[[129 111 122 123 115 135 132 137 132 133 131 131 112 116]
 [136 120 130 129 112 138 126 133 115 130 154 138 127 113]
 [126 126 123 128 115 140 135 133 131 121 141 127 132 118]]
=>
[[126 126 123 128 115 140 135 133 131 121 141 127 132 118]
 [136 120 130 129 112 138 126 133 115 130 154 138 127 113]
 [129 111 122 123 115 135 132 137 132 133 131 131 112 116]]

[[122 131 115]
 [131 108 119]
 [119 152 126]
 [114 156 122]]
=>
[[114 156 122]
 [119 152 126]
 [122 131 115]
 [131 108 119]]

[[127 105 143 120 145 143 143 124 125 120 131 126]
 [112 111 119 110 115 142 124 124 121 126 130 134]]
=>
[[112 111 119 110 115 142 124 124 121 126 130 134]
 [127 105 143 120 145 143 143 124 125 120 131 126]]

[[111 109 152 123 125 102 141 111]
 [141 128 123 140 131 136 132 146]]
=>
[[141 128 123 140 131 136 132 146]
 [111 109 152 123 125 102 141 111]]

[[119 142 140 113 120 125 117 141 127 102 141 127 124 145 134 124]
 [136 120 131 132 129 130 123 119 131 124 127 121 134 122 139 112]
 [119 134 126 138 123 131 141 137 125 130 126 137 128 140 122 124]]
=>
[[119 142 140 113 120 125 117 141 127 102 141 127 124 145 134 124]
 [119 134 126 138 123 131 141 137 125 130 126 137 128 140 122 124]
 [136 120 131 132 129 130 123 119 131 124 127 121 134 122 139 112]]

[[147 128 108 126 147]
 [104 130 110 133 128]
 [105 114 117 112 144]]
=>
[[104 130 110 133 128]
 [147 128 108 126 147]
 [105 114 117 112 144]]

[[118 117 124 142 127 124 136 111 124 121 137 121]
 [134 142 129 116 133 121 123 143 123 140 115 135]
 [134 139 129 118 126 129 122 138 134 136 119 138]
 [111 135 143 115 114 131 117 119 144 105 128 107]
 [137 143 129 116 130 124 121 142 133 135 119 131]
 [129 138 125 127 149 110 135 141 130 131 142 130]]
=>
[[137 143 129 116 130 124 121 142 133 135 119 131]
 [134 142 129 116 133 121 123 143 123 140 115 135]
 [134 139 129 118 126 129 122 138 134 136 119 138]
 [129 138 125 127 149 110 135 141 130 131 142 130]
 [111 135 143 115 114 131 117 119 144 105 128 107]
 [118 117 124 142 127 124 136 111 124 121 137 121]]
---
[[112 118 142 117 108]
 [130 112 133 126 122]
 [112 117 140 117 109]
 [139 106 151 125 136]
 [117 135 114 119 126]
 [131 121 132 127 123]
 [114 120 147 120 107]
 [116 136 113 119 126]
 [119 152 103 144 123]]
=>
[[118 142 117 108 112]
 [112 133 126 122 130]
 [117 140 117 109 112]
 [106 151 125 136 139]
 [135 114 119 126 117]
 [121 132 127 123 131]
 [120 147 120 107 114]
 [136 113 119 126 116]
 [152 103 144 123 119]]

[[115 125 144 127 137 117 134 126 139 131 121 138 108 140]
 [125 124 127 129 131 130 129 133 124 133 139 131 122 129]
 [119 114 133 154 129 141 122 124 157 110 114 143 131 110]]
=>
[[125 144 127 137 117 134 126 139 131 121 138 108 140 115]
 [124 127 129 131 130 129 133 124 133 139 131 122 129 125]
 [114 133 154 129 141 122 124 157 110 114 143 131 110 119]]

[[130 122 127 120 122]
 [127 136 130 127 127]
 [129 137 133 121 123]
 [125 134 129 135 136]
 [125 129 121 138 133]
 [110 134 123 105 125]
 [134 118 126 138 130]
 [116 126 118 119 128]
 [139 120 134 126 123]]
=>
[[122 127 120 122 130]
 [136 130 127 127 127]
 [137 133 121 123 129]
 [134 129 135 136 125]
 [129 121 138 133 125]
 [134 123 105 125 110]
 [118 126 138 130 134]
 [126 118 119 128 116]
 [120 134 126 123 139]]

[[113 112 115 132 124 139 110 108]
 [115 142 135 119 130 126 140 104]
 [134 147 135 117 125 127 128 107]]
=>
[[112 115 132 124 139 110 108 113]
 [142 135 119 130 126 140 104 115]
 [147 135 117 125 127 128 107 134]]

[[128 128 130 128 129 128 128 128 129 129 127 127 129 128]
 [129 147 114 128 124 128 154 129 119 128 129 128 127 128]
 [131 127 128 128 129 128 126 128 129 128 128 128 129 128]
 [130 128 127 128 128 129 128 128 127 128 128 128 128 128]
 [117 128 123 111 144 142 125 144 132 111 142 141 110 143]]
=>
[[128 130 128 129 128 128 128 129 129 127 127 129 128 128]
 [147 114 128 124 128 154 129 119 128 129 128 127 128 129]
 [127 128 128 129 128 126 128 129 128 128 128 129 128 131]
 [128 127 128 128 129 128 128 127 128 128 128 128 128 130]
 [128 123 111 144 142 125 144 132 111 142 141 110 143 117]]

[[130 107 104 117 100 140 141 139 119 155 130 127 149 123 136]
 [137 124 132 131 151 112  98 128 139 140 133 131 154 141 149]]
=>
[[107 104 117 100 140 141 139 119 155 130 127 149 123 136 130]
 [124 132 131 151 112  98 128 139 140 133 131 154 141 149 137]]

[[131 123 158 139 140 121 128 146 130 138 138 129 136]
 [128 120 143 136 131 122 125 139 130 133 135 130 131]
 [131 127 142 133 132 126 128 135 128 132 132 127 131]
 [134 119 139 140 123 121 116 137 123 130 134 123 129]]
=>
[[123 158 139 140 121 128 146 130 138 138 129 136 131]
 [120 143 136 131 122 125 139 130 133 135 130 131 128]
 [127 142 133 132 126 128 135 128 132 132 127 131 131]
 [119 139 140 123 121 116 137 123 130 134 123 129 134]]
---
[[134 126 125 119 128 133 131 108]
 [114 118 122 125 114 113 113 142]
 [106 129 124 138 137 138 114 108]]
=>
[[106 129 124 138 137 138 114 108]
 [114 118 122 125 114 113 113 142]
 [134 126 125 119 128 133 131 108]]

[[119 136 118 120 123 125 133 119 123 149 137 138]
 [110 143 138 124 156 149 134 129 114 138 132 147]]
=>
[[110 143 138 124 156 149 134 129 114 138 132 147]
 [119 136 118 120 123 125 133 119 123 149 137 138]]

[[141 101 118 126 109 136 126 121]
 [113 130 142 137 132 131 143 128]]
=>
[[113 130 142 137 132 131 143 128]
 [141 101 118 126 109 136 126 121]]

[[130 127 127 130 128 128 128 128 128 130 128 128 128 128 128 128]
 [128 129 129 127 128 129 128 128 129 128 128 128 128 128 128 128]
 [113 125 116 150 127 128 130 125 126 113 127 129 129 127 129 147]]
=>
[[113 125 116 150 127 128 130 125 126 113 127 129 129 127 129 147]
 [128 129 129 127 128 129 128 128 129 128 128 128 128 128 128 128]
 [130 127 127 130 128 128 128 128 128 130 128 128 128 128 128 128]]

[[147 133 133 129]
 [120 154 114 108]
 [109 129 109 123]]
=>
[[109 129 109 123]
 [120 154 114 108]
 [147 133 133 129]]

[[134 151 119 123 142 145 113 109 116 137 124 127]
 [129 105 129 130 130 142 126 112 127 121 120 127]]
=>
[[129 105 129 130 130 142 126 112 127 121 120 127]
 [134 151 119 123 142 145 113 109 116 137 124 127]]

[[156 157 118 127]
 [155 153 112 130]]
=>
[[155 153 112 130]
 [156 157 118 127]]
